Here is a tiny trained network, its code and every weight. The questions are about switching its units off for an input and a class, where a switched-off unit gives its printed mean instead of its output.

import numpy as np


def w(rows, s, z=0):
    codes = np.array(rows[::2]) - 128.0
    scale = np.full(codes.shape[1], s)
    scale[-1] = z or s
    return codes * scale


def f(y):
    return y / 2 * (1 + np.tanh(0.7978845608 * (y + 0.044715 * y**3)))


def log_softmax(a):
    a = a - a.max(-1, keepdims=True)
    return a - np.log(np.exp(a).sum(-1, keepdims=True))


def net(x, mask):
    res = np.array(x, float).reshape(1, 8) / 4 @ E
    y = f(res @ A[0][:, :-1].T + A[0][:, -1])
    res = res + np.where(mask, y, B[0][:, -1]) @ B[0][:, :-1]
    return log_softmax(res[-1] @ U[:, :-1].T + U[:, -1])


A, B = {}, {}
E = w([
[114,112,137,206,115,195,162,136,189],'x0',
[240,106,236,186,115,148,240,157,84],'x1',
[151,197,77,51,228,244,194,56,123],'x2',
[115,145,168,182,150,179,140,164,179],'x3',
[121,182,159,129,147,129,104,162,101],'x4',
[214,245,91,116,75,62,149,117,255],'x5',
[132,84,103,113,121,122,133,110,126],'x6',
[111,140,138,63,61,84,113,8,97],'x7',
],0.0078)
A[0] = w([
[229,134,170,177,146,119,215,117,50,63],'neuron 0',
[163,173,61,104,195,185,146,115,139,82],'neuron 1',
[165,132,120,66,204,209,150,88,107,93],'neuron 2',
[106,147,144,98,162,142,175,116,151,120],'neuron 3',
[255,207,72,74,41,120,124,151,254,150],'neuron 4',
[74,84,157,111,112,161,190,141,185,192],'neuron 5',
[139,146,143,133,71,110,93,29,108,252],'neuron 6',
[39,152,24,114,150,141,42,142,166,134],'neuron 7',
[135,134,74,124,143,55,165,37,139,89],'neuron 8',
[74,80,179,112,56,69,133,191,164,74],'neuron 9',
[168,109,121,124,144,122,80,192,146,137],'neuron 10',
],0.0071,0.0044)
B[0] = w([
[168,103,181,148,134,151,108,47,218,200],'neuron 0',
[121,205,68,171,103,61,125,113,118,194],'neuron 1',
[105,83,107,138,8,52,121,129,107,202],'neuron 2',
[96,144,129,215,113,77,183,133,41,149],'neuron 3',
[130,72,128,96,151,189,88,211,67,255],'neuron 4',
[99,137,96,100,168,144,195,134,100,167],'neuron 5',
[123,131,152,65,206,134,197,157,110,213],'neuron 6',
[217,41,181,101,156,81,61,118,195,231],'neuron 7',
[158,196,121,138,96,54,79,217,161,174],'neuron 8',
[70,254,102,216,46,137,144,140,128,187],'neuron 9',
[93,185,85,137,151,116,179,127,143,151],'neuron 10',
],0.008,0.0094)
U = w([
[133,81,116,111,148,62,215,129,161,253],'0',
[160,43,116,97,112,166,132,175,53,145],'1',
[255,91,162,173,152,54,109,3,246,75],'2',
[102,211,23,196,13,1,188,61,137,32],'3',
],0.006,0.0045)

Each question gives the input, the list of numbers given to net, and the class t.
The units are the neurons (one row each of A and B). Each row of codes is followed by its name. A weight is (code - 128) times the scale printed after its matrix; where a second scale follows, it is the last column's (A, B and U).
mask holds one flag per neuron, in row order. A switched-off neuron (its flag False) gives its mean, the last column of its row in B, instead of its output. The means were averaged over made-up inputs and are rounded, as every weight is.
A unit's drop is (log p(t) with every unit on - log p(t) with that unit switched off) / (log p(t) with every unit on - log p(t) with every unit switched off).
The circuit of an input: a set's keep is (log p(t) with only the set's units on - log p(t) with every unit switched off) / (log p(t) with every unit on - log p(t) with every unit switched off). Starting from all 11 units, units are removed one at a time, each time the one whose removal leaves the highest keep (on an exact tie, the one counted first), for as long as the keep stays at least 0.8.
units of the circuit, in order: the units of the circuit, biggest drop first
most important unit: the unit with the biggest drop
k most important neurons: the k neurons with the biggest drops, biggest first
drop when u is switched off: that unit's drop, to one decimal
input [6,-8,5,-4,6,7,-7,8], class 2: units of the circuit, in order => [neuron 7]
input [2,-4,3,3,2,-2,1,2], class 2: 3 most important neurons => [neuron 4; neuron 7; neuron 9]
input [1,-8,0,5,2,8,3,-7], class 1: 2 most important neurons => [neuron 4; neuron 0]
input [0,8,8,2,-2,-4,-1,6], class 2: 3 most important neurons => [neuron 0; neuron 9; neuron 4]
input [1,5,7,2,1,-2,-2,5], class 3: units of the circuit, in order => [neuron 2; neuron 4]
input [-7,8,8,6,-8,-1,0,0], class 2: 2 most important neurons => [neuron 0; neuron 9]
input [-2,4,5,-4,4,6,5,-2], class 1: 3 most important neurons => [neuron 4; neuron 9; neuron 7]
input [-7,2,-5,4,-2,-3,0,-7], class 3: units of the circuit, in order => [neuron 4; neuron 9]
input [0,1,-8,2,1,-4,2,-6], class 3: 2 most important neurons => [neuron 9; neuron 4]
input [-1,4,-5,4,-2,5,-6,7], class 0: 2 most important neurons => [neuron 6; neuron 4]
input [7,-6,8,5,-2,2,4,0], class 3: 3 most important neurons => [neuron 1; neuron 2; neuron 3]
input [-2,7,6,8,2,-5,-6,7], class 2: 2 most important neurons => [neuron 0; neuron 4]
input [-8,-8,7,-2,6,6,-7,-3], class 2: 4 most important neurons => [neuron 7; neuron 9; neuron 1; neuron 5]
input [6,8,4,-6,-6,-4,2,-6], class 2: most important unit => neuron 0
input [-3,-6,-8,-6,2,7,-8,2], class 0: 3 most important neurons => [neuron 4; neuron 6; neuron 7]
input [5,1,-7,-2,-1,3,2,-4], class 3: 2 most important neurons => [neuron 9; neuron 7]
input [-5,-5,2,0,0,-2,4,5], class 2: 2 most important neurons => [neuron 7; neuron 4]
input [-4,3,-1,-2,8,4,-3,-4], class 1: 2 most important neurons => [neuron 4; neuron 7]
input [3,-7,-5,3,-8,-6,-6,0], class 2: 2 most important neurons => [neuron 7; neuron 4]
input [8,6,4,-1,-2,-8,-8,-8], class 0: most important unit => neuron 4
input [-1,-6,-3,5,-4,2,-1,8], class 2: drop when neuron 5 is switched off => 0.1
input [1,3,6,3,0,8,7,5], class 1: drop when neuron 7 is switched off => 0.0
input [-8,-3,-2,1,1,6,-2,7], class 1: drop when neuron 4 is switched off => 0.5
input [4,0,-7,8,1,-5,-3,7], class 3: drop when neuron 9 is switched off => 0.9
